Questions about the row below.
1) Give the first entry from the left.
2) Give the entry just left of 144.
3) Give the entry just left of 126.
4) Give the third entry from the right.
[140 115 116 115 131 129 134 129 148 129 131 144 119 100 127 126]
1) 140
2) 131
3) 127
4) 100

[137 134 119 108 122 120 138 127 135 122 131 130 151 133 119]
Report the entry just right of 131.
A: 130
The entry just left of 134 is 137
The entry just right of 127 is 135

B = [112 137 145 116 121 155 107]
The entry just left of the centre entry: 145
Find the first entry from the right.
A: 107
The 2nd smallest entry is 112

data =
array([[122, 122, 128, 129, 138, 131, 117, 136, 114, 136, 117, 123, 133],
       [137, 117, 139, 129, 119, 136, 137, 132, 119, 128, 110, 129, 126],
       [140, 127, 146, 129, 136, 133, 148, 134, 111, 126, 117, 129, 144],
       [127, 120, 129, 113, 112, 118, 129, 140, 128, 114, 123, 123, 136],
       [147, 106, 150, 116, 103, 132, 144, 148, 114, 107,  98, 123, 138],
       [124, 129, 134, 128, 135, 124, 132, 132, 123, 128, 124, 124, 136],
       [144, 109, 144, 136, 126, 134, 121, 141, 130, 110, 104, 117, 126],
       [146, 125, 135, 130, 137, 135, 142, 127, 111, 136, 122, 134, 139],
       [132, 117, 144, 132, 125, 129, 127, 140, 130, 112, 109, 117, 130],
       [129, 125, 131, 114, 127, 115, 133, 141, 121, 115, 127, 122, 149]])
Indices start at 1.
The top-left entry -> 122
The entry in the bottom-right corner -> 149
The entry just left of the largest entry: 106
The entry in row 3 and column 2: 127
Which number is the entry in the bottom-left corner? 129
The entry at row 2, column 1 is 137
Which number is the entry in row 3 and column 1? 140
Which number is the entry directly below the smallest entry? 124
Which number is the top-right entry? 133
The entry just right of the largest entry -> 116
Which number is the entry at row 2, column 2? 117
Which number is the entry at row 1, column 2? 122
Which number is the bottom entry of the column that holds the smallest entry? 127
The bottom entry of the column that holds the largest entry is 131
Which number is the entry directly below 150? 134
The entry just right of the smallest entry: 123
Which number is the entry at row 3, column 3? 146
The entry in row 1 and column 3: 128
Which number is the entry directly above the largest entry? 129
The smallest entry -> 98
Which number is the entry just left of the smallest entry? 107
Which number is the top entry of the column that holds the smallest entry? 117
The maximum is 150
Which number is the entry directly above the smallest entry? 123
The entry at row 2, column 3: 139

Read these off the matrix that follows.
1) The entry just left of the largest entry?
2) The entry just left of 129?
[[122, 133, 134, 123, 119, 139, 128, 119, 129, 115, 143], [125, 116, 137, 123, 142, 115, 122, 154, 132, 141, 125], [122, 124, 120, 135, 134, 143, 131, 112, 121, 115, 117]]
1) 122
2) 119

A = [122 143 135 147 137 140 151 102 151 156 156 151 125 104]
Read off the entry just left of the smallest entry.
151
Read off the minimum.
102

Questions about the array below. Indices start at 1.
1) Read off the entry at row 3, column 3.
2) Read off the entry just right of the smallest entry.
3) Read off the entry in row 1 and column 2.
4) Read off the bottom entry of the column that holds the largest entry.
5) Read off the entry directly above the smallest entry.
6) Read off the entry in row 1 and column 3.
7) Read off the bottom-left entry.
[[128 144 130 123 127 106 121 123 108 140 116 131 129 116 120 136]
 [133 138 135 120 139 134 136 134 121 137 145 128 152 140 112 121]
 [103 117 115 116 139 144 124 118 127 124 124 111 131 128 127 120]
 [123 141 134 130 106 121 119 134 126 108 136 142 131 141 120 124]
 [134 140 130 130 105 108 135 131 125 108 127 138 130 124 129 143]
 [136 140 152 132 115 114 125 143 129 127 156 135 137 132 123 127]]
1) 115
2) 117
3) 144
4) 156
5) 133
6) 130
7) 136

X =
array([[128, 128, 129, 128, 127, 127],
       [128, 128, 129, 128, 127, 127],
       [129, 121, 131, 127, 125, 122],
       [128, 128, 129, 128, 127, 127],
       [122, 126, 137, 128, 142, 120],
       [128, 101, 116, 130, 138, 140],
       [128, 128, 129, 128, 127, 127],
       [130, 132, 108, 106, 138, 118],
       [130, 132, 108, 107, 138, 119],
       [157, 131, 130, 138, 141, 125],
       [127, 101, 116, 130, 138, 140]])
Indices start at 1.
What is the top-right entry? 127
The entry in row 3 and column 1: 129
The entry in the top-left corner: 128
The entry just left of 126 is 122
The entry in row 1 and column 3: 129
What is the entry just right of 121? 131
What is the entry directly below the largest entry? 127
What is the entry in row 1 and column 2? 128
The maximum is 157
The bottom-right entry is 140
The entry directly below 119 -> 125
The entry directly above 119 is 118
The entry at row 2, column 1: 128
What is the entry directly below 137? 116
What is the entry just left of 141? 138
The entry just left of 106 is 108
What is the entry just right of the largest entry? 131
What is the entry directly above the largest entry? 130

137  143  122  134  129
125  129  132  134  126
126  124  123  114  134
118  130  130  122  130
135  126  133  153  133
123  129  138  141  123
134  121  125  114  137
133  120  123  110  139
122  124  127  135  124
137  145  121  137  128
135  122  119  124  120
129  126  131  111  140
120  129  124  122  127
123  128  131  115  136
131  126  131  115  138
138  129  138  122  118
Indices start at 1.
The entry directly above the smallest entry: 114
The bottom-left entry: 138
What is the entry at row 1, column 3?
A: 122
What is the entry in the top-right corner?
A: 129
The entry at row 1, column 2 is 143
The entry in row 2 and column 3: 132
What is the entry in row 3 and column 3?
A: 123
What is the entry in row 3 and column 2?
A: 124
The entry just left of the smallest entry: 123
What is the top-left entry?
A: 137
What is the bottom-right entry?
A: 118
What is the entry in row 3 and column 1?
A: 126
The bottom entry of the column that holds the largest entry is 122
The entry directly below the largest entry -> 141
What is the entry at row 2, column 1?
A: 125
The entry directly above the largest entry is 122
The entry at row 2, column 2 is 129
The maximum: 153
The entry just right of the smallest entry -> 139

x =
[[136 129 133 139 125 125 133 129 133 132 145 129 131 122]
 [128 119 111 132 114 127 120 135 129 115 120 130 136 134]
 [121 128 140 131 132 132 132 140 122 129 143 114 119 134]
 [128 131 123 132 127 133 111 150 138 124 122 122 124 126]
 [128 135 130 115 145 114 139 112 127 125 117 133 133 125]
 [124 128 126 115 134 131 118 129 135 134 109 131 122 133]
 [137 129 136 135 127 132 129 126 139 142 138 130 128 119]
 [136 129 136 137 128 136 130 127 142 139 132 123 132 114]
 [143 130 125 136 126 127 137 108 138 131 121 134 147 107]
 [120 139 134 128 132 137 117 143 113 128 136 125 110 129]
 [142 136 139 137 134 136 135 113 142 142 126 127 138  99]
 [129 128 114 150 110 125 126 144 109 104 148 126 134 128]
 [123 136 137 131 132 140 126 133 117 130 132 120 119 121]]
Indices start at 1.
Which number is the bottom-right entry? 121
Which number is the entry in row 3 and column 2? 128
The entry in the top-left corner: 136
The top-right entry: 122
Which number is the entry at row 1, column 3? 133
Which number is the entry directly above the smallest entry? 129
The entry at row 2, column 3: 111
The entry directly below 118 -> 129
Which number is the entry at row 1, column 2? 129
Which number is the entry in row 2 and column 1? 128
Which number is the entry in row 3 and column 1? 121
Which number is the entry in the bottom-left corner? 123
The entry directly below the smallest entry: 128
